What each symbol does to the states:
Z921 % Z255
Z921 ! Z354
Z921 ^ Z513
Z921 * Z842
Z921 ~ Z879
Z921 + Z301
Z588 % Z230
Z588 ! Z823
Z588 ^ Z969
Z588 * Z780
Z588 ~ Z825
Z588 + Z634
Z725 % Z10
Z725 ! Z634
Z725 ^ Z945
Z725 * Z442
Z725 ~ Z588
Z725 + Z267
Z334 % Z590
Z334 ! Z575
Z334 ^ Z907
Z334 * Z921
Z334 ~ Z56
Z334 + Z513
Z164 % Z424
Z164 ! Z945
Z164 ^ Z803
Z164 * Z847
Z164 ~ Z570
Z164 + Z76
Z879 % Z327
Z879 ! Z494
Z879 ^ Z575
Z879 * Z242
Z879 ~ Z316
Z879 + Z354
Z58 % Z175
Z58 ! Z966
Z58 ^ Z413
Z58 * Z607
Z58 ~ Z390
Z58 + Z821
Z983 % Z164
Z983 ! Z759
Z983 ^ Z174
Z983 * Z233
Z983 ~ Z442
Z983 + Z424
Z497 % Z242
Z497 ! Z278
Z497 ^ Z327
Z497 * Z494
Z497 ~ Z75
Z497 + Z56
Z847 % Z48
Z847 ! Z267
Z847 ^ Z76
Z847 * Z983
Z847 ~ Z725
Z847 + Z174
Z634 % Z944
Z634 ! Z588
Z634 ^ Z570
Z634 * Z909
Z634 ~ Z823
Z634 + Z725
Z369 % Z966
Z369 ! Z268
Z369 ^ Z607
Z369 * Z102
Z369 ~ Z784
Z369 + Z340
Z223 % Z756
Z223 ! Z90
Z223 ^ Z288
Z223 * Z869
Z223 ~ Z616
Z223 + Z750
Z255 % Z301
Z255 ! Z481
Z255 ^ Z271
Z255 * Z334
Z255 ~ Z327
Z255 + Z907
Z944 % Z725
Z944 ! Z230
Z944 ^ Z759
Z944 * Z969
Z944 ~ Z487
Z944 + Z10
Z457 % Z316
Z457 ! Z279
Z457 ^ Z412
Z457 * Z75
Z457 ~ Z175
Z457 + Z325
Z102 % Z804
Z102 ! Z31
Z102 ^ Z340
Z102 * Z390
Z102 ~ Z24
Z102 + Z202
Z825 % Z385
Z825 ! Z301
Z825 ^ Z755
Z825 * Z271
Z825 ~ Z921
Z825 + Z823
Z969 % Z442
Z969 ! Z903
Z969 ^ Z10
Z969 * Z634
Z969 ~ Z755
Z969 + Z570
Z233 % Z847
Z233 ! Z10
Z233 ^ Z424
Z233 * Z945
Z233 ~ Z944
Z233 + Z48
Z851 % Z75
Z851 ! Z520
Z851 ^ Z316
Z851 * Z279
Z851 ~ Z607
Z851 + Z955
Z520 % Z413
Z520 ! Z607
Z520 ^ Z694
Z520 * Z175
Z520 ~ Z804
Z520 + Z851
Z690 % Z24
Z690 ! Z756
Z690 ^ Z686
Z690 * Z288
Z690 ~ Z649
Z690 + Z516
Z803 % Z187
Z803 ! Z48
Z803 ^ Z90
Z803 * Z76
Z803 ~ Z233
Z803 + Z735
Z31 % Z915
Z31 ! Z24
Z31 ^ Z369
Z31 * Z686
Z31 ~ Z750
Z31 + Z102
Z649 % Z223
Z649 ! Z317
Z649 ^ Z839
Z649 * Z509
Z649 ~ Z76
Z649 + Z756
Z267 % Z233
Z267 ! Z725
Z267 ^ Z164
Z267 * Z759
Z267 ~ Z634
Z267 + Z847
Z869 % Z785
Z869 ! Z735
Z869 ^ Z750
Z869 * Z649
Z869 ~ Z803
Z869 + Z839
Z784 % Z686
Z784 ! Z288
Z784 ^ Z915
Z784 * Z24
Z784 ~ Z785
Z784 + Z268
Z755 % Z780
Z755 ! Z972
Z755 ^ Z230
Z755 * Z823
Z755 ~ Z513
Z755 + Z903
Z804 % Z202
Z804 ! Z915
Z804 ^ Z58
Z804 * Z369
Z804 ~ Z516
Z804 + Z607
Z735 % Z509
Z735 ! Z803
Z735 ^ Z223
Z735 * Z317
Z735 ~ Z48
Z735 + Z869
Z202 % Z607
Z202 ! Z102
Z202 ^ Z175
Z202 * Z966
Z202 ~ Z31
Z202 + Z315
Z24 % Z516
Z24 ! Z750
Z24 ^ Z268
Z24 * Z598
Z24 ~ Z223
Z24 + Z31
Z278 % Z412
Z278 ! Z75
Z278 ^ Z312
Z278 * Z316
Z278 ~ Z413
Z278 + Z497
Z279 % Z694
Z279 ! Z175
Z279 ^ Z955
Z279 * Z413
Z279 ~ Z340
Z279 + Z457
Z616 % Z317
Z616 ! Z424
Z616 ^ Z509
Z616 * Z803
Z616 ~ Z983
Z616 + Z90
Z607 % Z315
Z607 ! Z804
Z607 ^ Z821
Z607 * Z340
Z607 ~ Z915
Z607 + Z520
Z955 % Z278
Z955 ! Z851
Z955 ^ Z494
Z955 * Z457
Z955 ~ Z520
Z955 + Z412
Z385 % Z823
Z385 ! Z907
Z385 ^ Z780
Z385 * Z972
Z385 ~ Z255
Z385 + Z487
Z842 % Z334
Z842 ! Z568
Z842 ^ Z301
Z842 * Z481
Z842 ~ Z242
Z842 + Z590
Z10 % Z267
Z10 ! Z944
Z10 ^ Z983
Z10 * Z570
Z10 ~ Z230
Z10 + Z233
Z316 % Z325
Z316 ! Z694
Z316 ^ Z497
Z316 * Z955
Z316 ~ Z821
Z316 + Z494
Z312 % Z879
Z312 ! Z325
Z312 ^ Z568
Z312 * Z497
Z312 ~ Z457
Z312 + Z327
Z412 % Z497
Z412 ! Z955
Z412 ^ Z879
Z412 * Z325
Z412 ~ Z851
Z412 + Z242
Z442 % Z570
Z442 ! Z909
Z442 ^ Z267
Z442 * Z944
Z442 ~ Z780
Z442 + Z759
Z487 % Z588
Z487 ! Z385
Z487 ^ Z909
Z487 * Z755
Z487 ~ Z907
Z487 + Z230
Z915 % Z102
Z915 ! Z516
Z915 ^ Z966
Z915 * Z268
Z915 ~ Z690
Z915 + Z804
Z75 % Z955
Z75 ! Z413
Z75 ^ Z325
Z75 * Z694
Z75 ~ Z315
Z75 + Z278
Z301 % Z907
Z301 ! Z921
Z301 ^ Z972
Z301 * Z590
Z301 ~ Z354
Z301 + Z825
Z513 % Z271
Z513 ! Z334
Z513 ^ Z385
Z513 * Z301
Z513 ~ Z575
Z513 + Z972
Z288 % Z598
Z288 ! Z785
Z288 ^ Z516
Z288 * Z750
Z288 ~ Z509
Z288 + Z784
Z413 % Z851
Z413 ! Z315
Z413 ^ Z457
Z413 * Z821
Z413 ~ Z202
Z413 + Z75
Z780 % Z903
Z780 ! Z648
Z780 ^ Z634
Z780 * Z487
Z780 ~ Z271
Z780 + Z909
Z903 % Z909
Z903 ! Z755
Z903 ^ Z944
Z903 * Z588
Z903 ~ Z972
Z903 + Z969
Z230 % Z634
Z230 ! Z487
Z230 ^ Z442
Z230 * Z903
Z230 ~ Z385
Z230 + Z944
Z945 % Z983
Z945 ! Z570
Z945 ^ Z48
Z945 * Z267
Z945 ~ Z969
Z945 + Z164
Z823 % Z487
Z823 ! Z825
Z823 ^ Z903
Z823 * Z648
Z823 ~ Z301
Z823 + Z588
Z242 % Z56
Z242 ! Z412
Z242 ^ Z354
Z242 * Z312
Z242 ~ Z955
Z242 + Z568
Z271 % Z972
Z271 ! Z590
Z271 ^ Z823
Z271 * Z907
Z271 ~ Z842
Z271 + Z648
Z390 % Z369
Z390 ! Z686
Z390 ^ Z202
Z390 * Z915
Z390 ~ Z598
Z390 + Z966
Z424 % Z76
Z424 ! Z983
Z424 ^ Z187
Z424 * Z48
Z424 ~ Z759
Z424 + Z616
Z785 % Z839
Z785 ! Z509
Z785 ^ Z690
Z785 * Z223
Z785 ~ Z187
Z785 + Z288
Z907 % Z825
Z907 ! Z255
Z907 ^ Z648
Z907 * Z513
Z907 ~ Z481
Z907 + Z385
Z90 % Z649
Z90 ! Z616
Z90 ^ Z785
Z90 * Z735
Z90 ~ Z424
Z90 + Z223
Z516 % Z31
Z516 ! Z690
Z516 ^ Z390
Z516 * Z784
Z516 ~ Z756
Z516 + Z915
Z972 % Z648
Z972 ! Z513
Z972 ^ Z487
Z972 * Z825
Z972 ~ Z334
Z972 + Z755
Z76 % Z616
Z76 ! Z164
Z76 ^ Z735
Z76 * Z174
Z76 ~ Z945
Z76 + Z317
Z821 % Z279
Z821 ! Z58
Z821 ^ Z75
Z821 * Z520
Z821 ~ Z966
Z821 + Z694
Z686 % Z268
Z686 ! Z598
Z686 ^ Z102
Z686 * Z516
Z686 ~ Z839
Z686 + Z390
Z317 % Z90
Z317 ! Z76
Z317 ^ Z869
Z317 * Z187
Z317 ~ Z164
Z317 + Z649
Z481 % Z921
Z481 ! Z327
Z481 ^ Z590
Z481 * Z575
Z481 ~ Z312
Z481 + Z255
Z570 % Z759
Z570 ! Z969
Z570 ^ Z233
Z570 * Z725
Z570 ~ Z903
Z570 + Z945
Z315 % Z520
Z315 ! Z202
Z315 ^ Z279
Z315 * Z58
Z315 ~ Z102
Z315 + Z413
Z966 % Z340
Z966 ! Z390
Z966 ^ Z315
Z966 * Z804
Z966 ~ Z686
Z966 + Z58
Z327 % Z354
Z327 ! Z312
Z327 ^ Z842
Z327 * Z56
Z327 ~ Z325
Z327 + Z481
Z590 % Z513
Z590 ! Z842
Z590 ^ Z825
Z590 * Z255
Z590 ~ Z568
Z590 + Z271
Z750 % Z690
Z750 ! Z223
Z750 ^ Z784
Z750 * Z839
Z750 ~ Z90
Z750 + Z24
Z575 % Z842
Z575 ! Z56
Z575 ^ Z255
Z575 * Z354
Z575 ~ Z497
Z575 + Z334
Z175 % Z821
Z175 ! Z340
Z175 ^ Z851
Z175 * Z315
Z175 ~ Z369
Z175 + Z279
Z509 % Z869
Z509 ! Z187
Z509 ^ Z756
Z509 * Z90
Z509 ~ Z174
Z509 + Z785
Z187 % Z735
Z187 ! Z174
Z187 ^ Z649
Z187 * Z616
Z187 ~ Z847
Z187 + Z509
Z759 % Z945
Z759 ! Z442
Z759 ^ Z847
Z759 * Z10
Z759 ~ Z909
Z759 + Z983
Z268 % Z390
Z268 ! Z784
Z268 ^ Z804
Z268 * Z31
Z268 ~ Z288
Z268 + Z369
Z909 % Z969
Z909 ! Z780
Z909 ^ Z725
Z909 * Z230
Z909 ~ Z648
Z909 + Z442
Z839 % Z288
Z839 ! Z869
Z839 ^ Z24
Z839 * Z756
Z839 ~ Z735
Z839 + Z598
Z694 % Z457
Z694 ! Z821
Z694 ^ Z278
Z694 * Z851
Z694 ~ Z58
Z694 + Z316
Z568 % Z575
Z568 ! Z242
Z568 ^ Z921
Z568 * Z327
Z568 ~ Z412
Z568 + Z842
Z598 % Z784
Z598 ! Z839
Z598 ^ Z31
Z598 * Z690
Z598 ~ Z869
Z598 + Z686
Z354 % Z481
Z354 ! Z879
Z354 ^ Z334
Z354 * Z568
Z354 ~ Z494
Z354 + Z921
Z48 % Z174
Z48 ! Z233
Z48 ^ Z616
Z48 * Z164
Z48 ~ Z10
Z48 + Z803
Z340 % Z58
Z340 ! Z369
Z340 ^ Z520
Z340 * Z202
Z340 ~ Z268
Z340 + Z175
Z648 % Z755
Z648 ! Z271
Z648 ^ Z588
Z648 * Z385
Z648 ~ Z590
Z648 + Z780
Z56 % Z568
Z56 ! Z497
Z56 ^ Z481
Z56 * Z879
Z56 ~ Z278
Z56 + Z575
Z756 % Z750
Z756 ! Z649
Z756 ^ Z598
Z756 * Z785
Z756 ~ Z317
Z756 + Z690
Z325 % Z494
Z325 ! Z457
Z325 ^ Z242
Z325 * Z278
Z325 ~ Z279
Z325 + Z312
Z494 % Z312
Z494 ! Z316
Z494 ^ Z56
Z494 * Z412
Z494 ~ Z694
Z494 + Z879
Z174 % Z803
Z174 ! Z847
Z174 ^ Z317
Z174 * Z424
Z174 ~ Z267
Z174 + Z187

The rows follow the links: the fewer symbols apart two states are, the more alike their rows tend to be.

Each row is also shifted at random along 4 hidden directions that mean nothing.

Some states, each with a row of numbers:
Z851 ->   65   -69   415    98   325  -394  -415   188   125   103    59  -557   385  -197   528  -285  -658   163   602   111  -196    96   186   -58  -372   -26
Z312 -> -787  -498   151  -133   354   -58  -390   -22   228   376  -102  -305     9    89   409  -340  -310    -4   439   549  -576   -71   203   412   -78  -341
Z945 ->  261   129  -389   128  -312   388   227  -212  -185   -80   365   591  -315   -50  -566   296  -130  -199  -555  -219   259   -60  -136    40  -107    56
Z187 -> -272   -53  -340    79  -410    70   339     6  -303  -301   178   299   122   181  -565   264   197    40  -581   -13   499   103  -170  -465   352   244
Z966 -> -107   -75   284   146    85  -498  -176   266  -110  -176   108  -532   650    22   253  -171  -394   240   350    53   188   223    90  -528   265   179
Z58 -> -261  -161   361   -49   178  -514  -135   290    20  -105  -436  -650   543   -41   465  -158    94   354   422   281    56   197     3  -377  -488    83
Z278 ->  -92   -25   393  -118   391  -251  -321   132   254   215  -302  -486   121   -87   587  -308   -22    62   594   114  -388   -13   160   203  -225  -167
Z575 -> -371  -114   140  -294   320   147  -163   -70   347   349  -408  -111  -343   105   392  -241   440  -103   336   205  -577  -177   116   621    74  -359
Z233 ->  -85  -399  -513    69  -329   333   283  -240  -227   -57   107   499  -308    19  -559   374   -80   -43  -643   366   248   -14  -237   -31  -674    84
Z494 -> -120   232   389   -12   384  -114  -416    73   250   329    93  -338    64  -216   487  -352  -457   -90   591  -220  -477  -104   235   332   -11  -234
Z90 ->  -54    24  -230    51  -388   -41   377    77  -298  -404   150   193   222   253  -471   249   380    66  -464  -139   586   106  -146  -550   824   328
Z316 ->  423   -14   441   -39   400  -287  -341   122   224   153   -70  -480   165   -50   624  -335  -271    35   702    24  -335    21   225   186   207  -108
Z803 -> -136   330  -294   190  -402   134   283   -24  -294  -255   196   383    27  -173  -583   326   -10    -8  -600  -370   479    33  -235  -374  -463   230
Z879 ->  304  -576   171  -126   396   -25  -402   -79   209   338   176  -238  -121   319   534  -330  -431  -101   546   547  -546   -65   354   496   980  -248
Z487 ->  -49   401  -186     0    -3   517    -3  -270   145   294    73   501  -637  -355  -247    80   -40  -301  -292  -380  -312  -267   -53   637  -839  -262
Z513 ->  219    86   -12  -186   228   350   -86  -224   300   349  -165   184  -576   -13   180   -86   276  -254    95   -36  -523  -245   110   737    18  -309
Z175 -> -993  -177   316   -18   184  -437  -244   295    23    24  -206  -591   595   -12   312  -276  -193   242   366   234   -62   132    79  -311  -238   -32
Z598 ->  239   127    67   266  -197  -355    80   202  -277  -366   259  -181   587  -122  -112   120  -413   230   -50  -180   545   242   -56  -723   -94   367
Z842 ->    9  -353    37  -119   333   177  -323  -190   276   433   -29   -10  -379   -33   333  -182  -342  -149   315   398  -605  -163   142   687  -415  -346
Z230 ->  -88   727  -199  -148  -113   551   234  -201   137   141   -67   569  -647   -96  -377   117   710  -362  -404  -746  -144  -287   -64   483   266  -176
Z481 -> -462   231   163  -175   330   236  -292   -95   298   425    45    11  -335   -53   259  -295   -29  -275   265  -248  -597  -229   214   639   417  -395
Z315 -> -138    82   418    38   200  -475  -208   301    48   -74   -88  -567   544   -46   408  -246  -176   208   493   -56    20   139   127  -325   228    94
Z921 ->  304   108   122  -112   326   259  -272  -166   288   365   163    70  -428    -4   291  -243  -171  -263   309  -130  -562  -229   281   703   542  -318
Z267 ->  -43  -401  -509    49  -314   379   231  -289  -206   -38   235   554  -341   113  -556   324   -74  -121  -618   338   172   -41  -166    60  -193    28
Z634 -> -140  -105  -420    24  -163   506    69  -352   -25   194   192   564  -551  -171  -445   225  -248  -225  -484    91  -130  -176  -117   413  -864  -171
Z520 -> -212    89   434    -3   241  -445  -210   290    89   -29  -152  -576   517   -42   446  -294   -91   192   527   -59   -55   116   130  -258   156    12
Z317 -> -110   191  -241   103  -378    32   377    43  -284  -342    -3   273   117     4  -508   305   370    98  -514  -205   551   105  -227  -497   -71   268
Z56 -> -805   175   262  -183   330    86  -320    19   306   378   -95  -215  -124    -7   330  -362    40  -157   364  -156  -578  -182   209   509   274  -387
Z568 -> -977  -183   148  -403   318   110  -158    -4   339   371  -529  -199  -253   229   346  -290   679   -52   269   249  -610  -159   107   548   320  -405
Z915 -> -513  -344   145    71   -77  -469   -33   264  -217  -270    14  -433   691   187    59   -86  -159   287   119   313   353   251     1  -664   341   227
Z847 ->  580    54  -356   194  -357   275   269  -194  -224  -154   314   520  -241  -120  -492   354  -203   -87  -510  -115   355   -18  -186   -90  -415   179
Z907 ->  191  -503  -180  -153   181   340  -161  -313   189   369    58   241  -572   199   133   -67  -178  -218    75   504  -513  -197   144   711   189  -318
Z48 ->  698   -24  -378   196  -355   197   290  -179  -246  -231   360   457  -168   -28  -485   348  -234   -64  -498   -62   420    36  -156  -199  -142   236
Z725 ->  137    39  -400   -64  -243   456   299  -239   -41    13    42   595  -509    96  -438   255   390  -222  -514  -100    42  -139  -127   244   174   -27
Z325 ->   87     0   373     3   412  -194  -443    79   228   271    55  -414   131  -174   550  -360  -548    37   641    14  -434   -46   235   233  -106  -192

In each set, the symbols that take the first to the second take the third to the fourth, perhaps in another order. Give the fourth.
Answer with the state's name.
  66   296  -337    99  -369   194   366   -70  -209  -259    -8   423  -133  -172  -547   373   294     1  -621  -285   426     7  -282  -277  -637   198
to  -40  -346  -470   -34  -221   469   203  -319  -109    84   194   588  -507   160  -456   264    16  -197  -552   298    -6  -132  -108   293   -53   -88
as  121   298   520   -31   365  -322  -293   224   215    84   -92  -527   297   -72   573  -352   -89    62   637  -271  -263    26   207    24   376   -58
to Z202

-252   116   154    89  -142  -430   152   290  -171  -334  -217  -345   590   -34    -9    45   208   287    -1   -94   472   232  -119  -713  -177   311
to -132   242  -109   127  -326  -146   306   159  -288  -402    78    54   362     3  -384   212   213   163  -369  -322   597   162  -186  -648   129   328
as -284   223   455   -68   356  -303  -319   203   212   155  -257  -501   264  -181   532  -332   -32    99   579  -135  -314    24   129    72  -165  -132
to Z58

-185   337   405  -125   386   -90  -318   116   324   297  -294  -357   -39  -204   513  -318    68   -29   550  -247  -476  -123   171   369  -247  -254
to -266   -93   191  -193   362    93  -274   -60   299   378  -115  -161  -235    60   390  -296    31  -141   390   128  -589  -177   193   575   313  -356
as -592  -319  -257  -269    63   431    61  -271   183   352  -378   320  -657   122   -82    47   504  -169  -200   393  -453  -216   -67   665  -387  -346
to Z588

-268   -95   295   -89   376   -97  -404    22   263   319    20  -324    23   -20   470  -360  -309   -47   527   104  -489   -90   241   359   205  -281
to -659  -101   371   -23   296  -368  -328   211   120   132  -173  -561   432  -109   446  -323  -320   171   499   180  -227    60   145   -76  -337  -103
as  -70  -171  -174   178  -343  -165   193   117  -366  -375   405    37   421   245  -381   153  -255   142  -325    40   596   213   -35  -674   769   333
to Z803

  21  -186  -327   196  -391    -4   255   -18  -371  -327   479   267   228   173  -524   243  -306    20  -481    30   552   150   -91  -529   526   288
to  378   150  -366    71  -346   296   335  -149  -210  -210   341   552  -224   148  -558   284   175  -173  -551  -245   355   -31  -102  -110   714   158
as  356  -119  -105  -102   181   411  -173  -287   202   362   265   325  -589   107    92   -96  -191  -319    68   100  -501  -230   184   718   586  -314
to Z575

 -69   113  -333   115  -404   106   349   -30  -277  -313   140   350    58    40  -553   316   172    31  -550  -153   504    93  -202  -398    44   258
to  165   138  -253   144  -376     7   341    29  -295  -344   118   243   104   -27  -460   330   117    68  -477  -160   548   106  -233  -481  -170   296
as  -59    94   -50   193  -299  -243   214   165  -308  -375   172   -60   488    -7  -281   148   -79   171  -258  -178   587   221  -120  -687   155   345
to Z288

-204    -6  -179  -139    53   472   -66  -283   164   364   119   406  -591    29  -127   -37    10  -306  -155     9  -443  -250    67   686   153  -320
to -107   175   427   -83   411  -175  -331   137   277   229  -178  -439   120  -124   541  -354   -98     7   581  -130  -432   -56   202   253    18  -211
as -397   274   377    72   100  -457  -143   333   -54  -151     4  -506   632   -39   243  -223   -97   203   349  -296   166   177    97  -475   419   132
to Z90

-252   176   454    10   334  -335  -369   198   177   152   -12  -500   321  -164   508  -337  -336    80   583  -152  -282    16   197    42   -52  -114
to -280  -187   370  -168   368  -324  -256   174   252   146  -518  -571   209    -2   591  -271   186   180   564   327  -338    37    90   104  -420  -144
as  228  -115   431   -83   334  -395  -245   208   197    49  -253  -573   314   107   629  -296    65   155   670   166  -220    78   209   -38   476   -41
to Z457

-328   125   285    47   -23  -503    -1   348   -89  -264  -255  -503   657   -93   188   -68   100   306   195  -105   297   215   -52  -605  -311   214
to  473  -180   -98   -25  -286  -276   475   136  -216  -500  -599  -101   254   144  -123   382   860   335  -264   248   605   242  -333  -668  -419   413
as   33    88  -325   -45   -79   550    59  -309    36   215   290   563  -612    19  -332   103   -10  -342  -356  -144  -228  -197    -9   522   267  -225
to Z334

 208  -170  -166  -214   139   426   -13  -276   216   314   -12   344  -625   210    29   -15   252  -291   -50   148  -433  -231    90   669   513  -297
to   64   280   271  -152   357   106  -248   -53   391   366  -323  -128  -317  -262   448  -224   132  -133   419  -178  -572  -194    90   627  -607  -318
as -289  -180    -2  -367   244   271   -53  -154   302   349  -428    67  -510   267   259  -128   695  -162   146   251  -574  -232    91   685   363  -380
to Z497

 211   128   424   -16   400  -250  -383   126   242   212   -59  -454   158  -154   592  -337  -374    35   641   -77  -397   -25   225   214   -75  -145
to  -43   106   442   -24   361  -278  -353   160   225   158  -105  -498   255  -107   560  -350  -255    68   627   -63  -316   -11   208   113   -30  -120
as   83   -19  -312   -22   -55   519    26  -317    60   270   225   534  -613  -104  -288   124  -196  -277  -319     0  -252  -221   -18   551  -398  -220
to Z487

 229    75   466   -84   380  -311  -305   181   263   131  -265  -514   193   -62   631  -322    -3   102   647   -10  -321     7   169   121   -10   -85
to  162   100   480   -71   323  -420  -227   260   199    43  -318  -599   322   -49   611  -287    64   172   646   -22  -170    72   138   -88    56    -9
as -386  -274   341   -67   264  -428  -262   234    89    34  -261  -602   452    77   475  -281   -63   223   514   332  -146   116   126  -183   -15   -34
to Z315

 191  -150  -335   255  -378    43   206   -80  -344  -277   406   331   125   -64  -510   318  -479    60  -495   104   527   127  -171  -410  -406   276
to -601   203  -285   118  -393    71   334    48  -302  -274    89   283   174   -57  -603   275   181    80  -612  -216   511    74  -221  -501  -345   222
as -530    -1   265    55    10  -496   -57   333  -130  -212  -170  -496   656   -26   172  -132   -24   305   191    28   248   219   -14  -586  -169   183
to Z804

-855   -47   379  -111   280  -332  -306   220   132   144  -234  -543   373    18   421  -350   -36   150   489   131  -274    45   149   -49    79  -142
to -339  -366   324   -31   341  -289  -411   124   151   195     1  -515   313   104   514  -360  -461   111   561   358  -318    60   224    73   254  -134
as -378   140   -28  -199   221   360  -146  -189   294   415   -96   201  -517   -13    77  -142   196  -266    52  -126  -556  -266   111   716    73  -391
to Z907

 614  -408   -44   192  -211  -386   157   156  -313  -426   177  -194   544   211   -35   151  -221   289   -16   370   564   311   -53  -729   451   444
to  362   411    99    57  -275  -341   365   268  -158  -484  -403  -159   408   -65   -89   226   720   274  -133  -356   595   211  -230  -713  -214   407
as -307  -152   317    97   149  -471  -227   284   -70  -111   135  -538   612    88   319  -264  -438   217   418   113    85   186   170  -404   491    88
to Z202

 -33   212    45  -174   251   341  -195  -175   293   389   -13   165  -510   -30   160  -160   107  -281   163  -180  -565  -262   152   712   180  -368
to -138  -189    17  -224   265   240  -153  -173   296   391  -312    33  -494    42   277  -152   247  -158   205   273  -610  -181    85   681  -164  -361
as -587   147   203    95  -105  -438    -9   317  -166  -264  -106  -410   662  -119   -10   -54   -62   304    68  -117   379   213   -86  -661  -348   223
to Z686

  33  -141  -422   -74  -190   471   224  -296   -26    69   -66   527  -575    -5  -403   298   283  -155  -493   123   -16  -148  -179   325  -555   -82
to   26    55  -418    38  -310   366   318  -219  -134   -75   -12   536  -395  -123  -522   352   206   -88  -591   -35   192   -68  -240    74  -819    54
as  234  -757    56    40   -95  -532    87   227  -226  -349  -103  -436   613   417   188    52    33   383   139   747   425   351   -18  -698   632   327
to Z804

 536  -316  -433  -136  -277   328   436  -250   -76  -110  -346   457  -498   183  -329   423   716   -23  -512   359   174   -37  -274   113  -374    95
to  701   -42  -326    74  -112   460    52  -372    43   174   292   556  -626  -189  -232   214  -344  -258  -295    27  -160  -176   -65   498  -622  -106
as   50     2  -387    70  -379   264   339  -157  -246  -182   197   506  -206    61  -570   359   162   -74  -607   -42   357    16  -182  -162   -10   146
to Z725

 562  -168   309  -160   405   -74  -273   -15   339   281  -438  -341  -199   -97   679  -191    86    54   609   299  -522   -96   111   480  -570  -194
to  285   109   370   -57   417   -99  -380    25   300   294   -65  -315   -70  -171   578  -309  -298   -57   602   -43  -481   -87   186   431  -170  -214
as -453    42  -419   -19  -178   493   132  -297   -31   160   171   617  -545  -111  -512   208     4  -245  -560   -67  -100  -192  -117   390  -468  -197
to Z909

